Below is a small trained network, with its code and all its weights. Each question gives an input and a class and asks what happens when units are switched off, that is, made to give their printed mean instead of their output.

import numpy as np


def w(rows, s, z=0):
    codes = np.array(rows[::2]) - 128.0
    scale = np.full(codes.shape[1], s)
    scale[-1] = z or s
    return codes * scale


def f(y):
    return np.maximum(y, 0)


def log_softmax(a):
    a = a - a.max(-1, keepdims=True)
    return a - np.log(np.exp(a).sum(-1, keepdims=True))


def net(x, mask):
    res = np.array(x, float).reshape(1, 8) / 4 @ E
    y = f(res @ A[0][:, :-1].T + A[0][:, -1])
    res = res + np.where(mask, y, B[0][:, -1]) @ B[0][:, :-1]
    return log_softmax(res[-1] @ U[:, :-1].T + U[:, -1])


A, B = {}, {}
E = w([
[220,122,93,109,217,104,202,202,103,152,184,127],'x0',
[117,106,121,198,87,98,150,56,146,226,146,97],'x1',
[131,163,75,38,89,89,197,106,206,200,96,204],'x2',
[152,163,67,198,105,193,160,33,60,45,73,96],'x3',
[54,119,120,138,117,180,129,142,129,61,62,250],'x4',
[116,196,68,122,44,184,178,186,53,166,159,185],'x5',
[93,236,68,59,155,160,37,93,69,236,81,106],'x6',
[48,126,1,188,218,72,163,86,170,154,182,166],'x7',
],0.0063)
A[0] = w([
[166,93,205,90,55,230,138,213,98,50,102,155,198],'N1',
[93,175,99,55,101,151,90,220,63,218,138,135,207],'N2',
[131,131,75,79,189,205,149,202,82,35,43,175,204],'N3',
[141,85,69,113,171,69,228,254,171,162,147,172,254],'N4',
[93,96,158,99,135,57,182,163,229,148,219,132,186],'N5',
[211,123,73,97,232,107,99,74,134,135,87,52,193],'N6',
[84,82,79,236,181,135,117,69,78,101,161,113,209],'N7',
[88,70,164,215,125,121,88,33,92,69,125,52,185],'N8',
[46,154,145,154,161,121,91,131,165,74,106,181,144],'N9',
[180,74,170,138,135,63,171,240,169,153,194,142,173],'N10',
[15,100,183,177,93,69,62,74,200,141,122,99,161],'N11',
[158,76,223,127,38,185,96,102,62,37,123,71,206],'N12',
[109,136,119,247,142,163,69,72,51,63,202,91,146],'N13',
[99,232,84,65,124,220,97,157,37,239,133,123,147],'N14',
[115,94,184,89,164,89,100,90,208,136,154,184,209],'N15',
[100,173,98,142,102,70,172,27,177,142,109,185,246],'N16',
[99,217,39,104,90,139,126,87,102,203,120,194,207],'N17',
[225,158,196,79,132,148,89,126,103,129,138,85,212],'N18',
[210,206,120,43,179,57,81,72,119,201,125,27,179],'N19',
[137,154,65,168,68,189,248,91,118,141,86,179,128],'N20',
[122,49,160,166,170,152,124,186,80,35,73,152,174],'N21',
[43,77,218,110,18,90,82,81,208,134,101,141,201],'N22',
[47,160,180,105,45,115,75,77,237,165,91,148,141],'N23',
[82,122,58,170,118,155,206,38,96,119,98,148,158],'N24',
[105,185,58,64,214,167,79,232,83,117,99,188,233],'N25',
[157,51,143,123,142,46,181,181,162,143,243,138,147],'N26',
],0.006,0.0032)
B[0] = w([
[229,176,221,82,133,120,173,175,74,29,33,231,250],'N1',
[90,146,160,52,83,71,73,213,54,203,177,130,226],'N2',
[107,224,251,129,102,144,112,45,150,60,205,224,229],'N3',
[114,70,140,103,102,2,216,114,172,147,244,188,254],'N4',
[163,34,56,60,222,49,135,206,182,143,152,83,222],'N5',
[147,177,184,168,172,132,141,10,117,191,180,53,203],'N6',
[41,104,65,231,129,189,109,165,175,128,248,81,220],'N7',
[80,144,70,245,192,221,71,187,118,50,91,27,232],'N8',
[77,150,133,124,161,176,75,102,222,64,134,187,187],'N9',
[198,69,167,81,145,39,232,237,188,102,215,66,224],'N10',
[124,60,16,95,205,176,67,135,180,115,46,99,222],'N11',
[184,115,196,203,121,144,141,223,20,53,16,76,252],'N12',
[60,146,108,228,137,238,54,214,101,90,156,51,223],'N13',
[25,167,155,73,11,88,71,174,2,216,133,84,240],'N14',
[141,82,110,46,211,130,148,108,211,120,119,145,207],'N15',
[94,117,46,124,116,157,197,74,196,205,62,152,225],'N16',
[78,175,51,89,11,106,183,148,92,227,139,216,241],'N17',
[216,162,193,153,143,74,115,91,59,122,87,81,204],'N18',
[163,171,138,119,200,90,112,28,79,237,82,20,231],'N19',
[157,149,107,189,39,144,246,73,128,122,105,222,204],'N20',
[125,162,236,173,127,129,134,141,167,24,156,126,215],'N21',
[162,77,52,55,176,142,75,149,174,74,8,96,239],'N22',
[139,127,45,19,158,152,69,108,142,138,16,196,221],'N23',
[75,152,55,208,65,218,182,78,138,174,125,195,209],'N24',
[27,199,221,30,94,113,83,78,159,105,225,182,242],'N25',
[171,41,117,147,171,46,225,240,220,154,212,41,216],'N26',
],0.0052,0.0085)
U = w([
[80,180,225,83,142,134,87,90,177,40,202,210,84],'0',
[73,170,143,49,43,94,42,201,29,230,151,133,6],'1',
[119,75,65,47,161,159,35,101,197,114,10,135,124],'2',
[194,166,156,142,190,108,103,2,77,203,122,23,198],'3',
[241,149,248,151,86,163,133,209,38,19,28,136,97],'4',
[105,158,53,165,40,170,227,58,142,164,113,226,210],'5',
[195,32,141,106,153,31,214,207,201,152,236,99,88],'6',
[61,109,100,250,148,214,49,190,109,61,162,41,155],'7',
],0.0066,0.002)

Each question gives the input, the list of numbers given to net, and the class t.
The units are the neurons (one row each of A and B). Each row of codes is followed by its name. A weight is (code - 128) times the scale printed after its matrix; where a second scale follows, it is the last column's (A, B and U).
mask holds one flag per neuron, in row order. A switched-off neuron (its flag False) gives its mean, the last column of its row in B, instead of its output. The means were averaged over made-up inputs and are rounded, as every weight is.
A unit's drop is (log p(t) with every unit on - log p(t) with that unit switched off) / (log p(t) with every unit on - log p(t) with every unit switched off).
The circuit of an input: a set's keep is (log p(t) with only the set's units on - log p(t) with every unit switched off) / (log p(t) with every unit on - log p(t) with every unit switched off). Starting from the 12 units with the biggest drops (on a tie, the unit counted first), units are removed one at a time, each time the one whose removal leaves the highest keep (on an exact tie, the one counted first), for as long as the keep stays at least 0.8.
circuit, biggest first: the units of the circuit, biggest drop first
unit that matters most: the unit with the biggest drop
top k neurons: the k neurons with the biggest drops, biggest first
drop of u: that unit's drop, to one decimal
input [4,-8,4,3,3,3,3,2], class 0: circuit, biggest first	[N3]
input [0,-8,-5,-2,2,7,-7,2], class 0: top 3 neurons	[N3, N25, N4]
input [-3,0,3,-8,4,7,-2,1], class 6: circuit, biggest first	[N4, N5]
input [-7,2,-3,5,8,3,-3,5], class 7: top 3 neurons	[N13, N8, N7]
input [7,1,-6,1,7,-6,-5,3], class 7: top 2 neurons	[N8, N13]
input [-4,-7,1,3,3,2,0,2], class 0: top 2 neurons	[N3, N25]
input [6,-2,-3,-4,8,-2,2,2], class 0: top 2 neurons	[N25, N3]
input [-6,8,-1,5,1,1,-4,-5], class 7: top 2 neurons	[N8, N13]
input [-6,-8,0,-4,6,-6,-2,5], class 2: top 3 neurons	[N11, N22, N23]
input [6,0,-2,8,-1,-1,-6,0], class 7: top 2 neurons	[N7, N13]
input [8,-8,5,-3,-2,-4,8,8], class 1: top 4 neurons	[N14, N25, N2, N17]
input [-8,1,5,-1,3,-2,-1,-8], class 2: top 2 neurons	[N23, N22]
input [5,-8,-7,1,8,5,8,-1], class 0: top 3 neurons	[N3, N25, N21]
input [7,-1,0,2,-6,-3,3,4], class 3: unit that matters most	N19
input [0,-1,-5,1,1,0,8,7], class 1: top 3 neurons	[N14, N17, N25]
input [0,-2,-1,3,-2,-5,3,1], class 3: top 2 neurons	[N6, N19]
input [-7,-3,2,4,-3,-3,2,-4], class 4: drop of N18	0.2
input [8,2,8,-2,-4,-7,7,-1], class 3: drop of N19	2.3
input [0,7,-7,-1,-5,5,-5,4], class 7: drop of N7	0.2
input [-2,8,-3,-2,-3,-2,5,-8], class 3: circuit, biggest first	[N19]
